Below are the code and all the weights of a small trained network. Each question names an input and a class and asks about switching units off, where a switched-off unit gives its printed mean instead of its output.

import numpy as np


def w(rows, s, z=0):
    codes = np.array(rows[::2]) - 128.0
    scale = np.full(codes.shape[1], s)
    scale[-1] = z or s
    return codes * scale


def f(y):
    return np.maximum(y, 0)


def log_softmax(a):
    a = a - a.max(-1, keepdims=True)
    return a - np.log(np.exp(a).sum(-1, keepdims=True))


def net(x, mask):
    res = np.array(x, float).reshape(1, 7) / 4 @ E
    y = f(res @ A[0][:, :-1].T + A[0][:, -1])
    res = res + np.where(mask, y, B[0][:, -1]) @ B[0][:, :-1]
    return log_softmax(res[-1] @ U[:, :-1].T + U[:, -1])


A, B = {}, {}
E = w([
[161,74,74,161,81,123,168,78,207,91],'x0',
[137,123,65,179,85,230,128,196,154,146],'x1',
[155,192,63,126,195,66,122,137,148,158],'x2',
[139,216,140,122,139,123,44,125,181,67],'x3',
[128,99,131,103,142,154,55,58,116,146],'x4',
[248,137,105,104,108,111,55,146,110,165],'x5',
[188,149,174,181,189,210,145,120,79,163],'x6',
],0.013)
A[0] = w([
[124,134,160,141,117,108,90,130,184,107,36],'N0',
[126,150,80,152,152,160,63,123,161,155,129],'N1',
[125,164,141,137,137,129,117,149,84,156,3],'N2',
[140,138,144,113,115,125,98,114,153,86,12],'N3',
[114,121,158,156,90,209,151,128,132,124,117],'N4',
[170,164,114,132,142,81,121,104,130,136,61],'N5',
[71,190,168,105,198,112,140,152,119,131,183],'N6',
[78,69,147,140,106,177,109,163,159,122,205],'N7',
[118,154,130,54,122,89,4,133,132,96,158],'N8',
[78,94,115,90,131,97,133,70,114,145,57],'N9',
[119,130,53,124,106,107,148,207,152,152,107],'N10',
[148,110,137,116,135,151,141,151,46,206,99],'N11',
[88,79,141,101,108,133,146,47,127,109,102],'N12',
],0.014,0.0024)
B[0] = w([
[154,130,99,114,170,154,126,72,82,159,171],'N0',
[102,80,93,74,103,228,115,206,36,120,200],'N1',
[137,173,173,134,165,122,148,82,73,142,170],'N2',
[130,127,116,122,123,139,121,117,106,171,166],'N3',
[136,130,59,99,120,137,130,143,110,60,191],'N4',
[62,81,95,131,114,123,151,141,90,55,182],'N5',
[68,168,114,157,51,215,177,109,14,177,226],'N6',
[60,137,102,104,78,144,191,106,112,74,191],'N7',
[163,150,109,18,194,104,114,103,24,120,249],'N8',
[119,143,146,212,114,70,198,143,155,94,187],'N9',
[102,101,173,201,46,73,182,116,165,78,209],'N10',
[202,122,147,65,221,147,7,101,82,179,200],'N11',
[105,136,171,210,129,158,106,124,99,170,197],'N12',
],0.011,0.02)
U = w([
[64,126,107,212,42,202,210,119,118,90,182],'0',
[152,130,86,2,197,170,99,99,87,121,230],'1',
[199,79,176,224,181,176,40,121,170,166,36],'2',
[107,110,114,166,115,5,218,114,246,74,143],'3',
[121,175,134,132,141,158,121,179,216,175,1],'4',
[135,180,151,171,152,176,113,82,88,186,43],'5',
],0.0092,0.0029)

Each question gives the input, the list of numbers given to net, and the class t.
The units are the neurons (one row each of A and B). Each row of codes is followed by its name. A weight is (code - 128) times the scale printed after its matrix; where a second scale follows, it is the last column's (A, B and U).
mask holds one flag per neuron, in row order. A switched-off neuron (its flag False) gives its mean, the last column of its row in B, instead of its output. The means were averaged over made-up inputs and are rounded, as every weight is.
A unit's drop is (log p(t) with every unit on - log p(t) with that unit switched off) / (log p(t) with every unit on - log p(t) with every unit switched off).
The circuit of an input: a set's keep is (log p(t) with only the set's units on - log p(t) with every unit switched off) / (log p(t) with every unit on - log p(t) with every unit switched off). Starting from the 12 units with the biggest drops (on a tie, the unit counted first), units are removed one at a time, each time the one whose removal leaves the highest keep (on an exact tie, the one counted first), for as long as the keep stays at least 0.8.
units of the circuit, in order: the units of the circuit, biggest drop first
top k neurons: the k neurons with the biggest drops, biggest first
drop when u is switched off: that unit's drop, to one decimal
input [5,-7,0,-7,6,-3,3], class 2: top 2 neurons => [N12; N6]
input [-3,-1,0,-2,-3,1,-2], class 5: top 2 neurons => [N8; N7]
input [2,5,8,-4,6,5,-6], class 0: units of the circuit, in order => [N10]
input [1,-6,-7,-1,-2,2,2], class 2: units of the circuit, in order => [N6; N8; N7; N5]
input [-1,3,-3,2,-6,1,-6], class 3: units of the circuit, in order => [N6; N1]
input [2,-2,5,-8,6,-3,-7], class 3: units of the circuit, in order => [N6; N9]
input [5,-7,2,-2,-3,-3,-5], class 3: top 2 neurons => [N6; N1]
input [-1,-1,4,1,5,-7,-5], class 0: top 2 neurons => [N11; N9]
input [-7,-4,7,0,-8,-1,0], class 0: top 2 neurons => [N6; N5]
input [-7,5,-2,2,-1,-1,6], class 1: top 2 neurons => [N11; N4]
input [2,3,8,-3,0,7,0], class 0: top 2 neurons => [N10; N8]
input [-2,-5,1,-2,3,1,6], class 5: top 4 neurons => [N8; N1; N4; N6]
input [5,1,8,-8,-3,5,7], class 2: top 2 neurons => [N8; N11]
input [-3,3,5,-6,-8,2,3], class 5: top 2 neurons => [N11; N2]
input [-3,5,-5,-6,-4,3,1], class 1: units of the circuit, in order => [N11]
input [-4,-3,-8,-3,-5,-6,8], class 1: top 3 neurons => [N11; N4; N10]
input [-2,8,3,-2,-4,8,8], class 1: top 2 neurons => [N11; N1]
input [0,3,1,-7,-2,8,-3], class 2: top 2 neurons => [N11; N8]
input [6,5,7,-1,7,0,-4], class 0: drop when N1 is switched off => 0.6
input [0,-4,7,0,0,-7,-3], class 0: units of the circuit, in order => [N6]
input [8,-2,4,-7,-8,7,1], class 3: drop when N5 is switched off => 0.0
input [-2,4,6,4,-6,1,8], class 0: drop when N10 is switched off => 0.3
input [-8,-2,-2,-8,0,0,-8], class 5: drop when N11 is switched off => 1.3
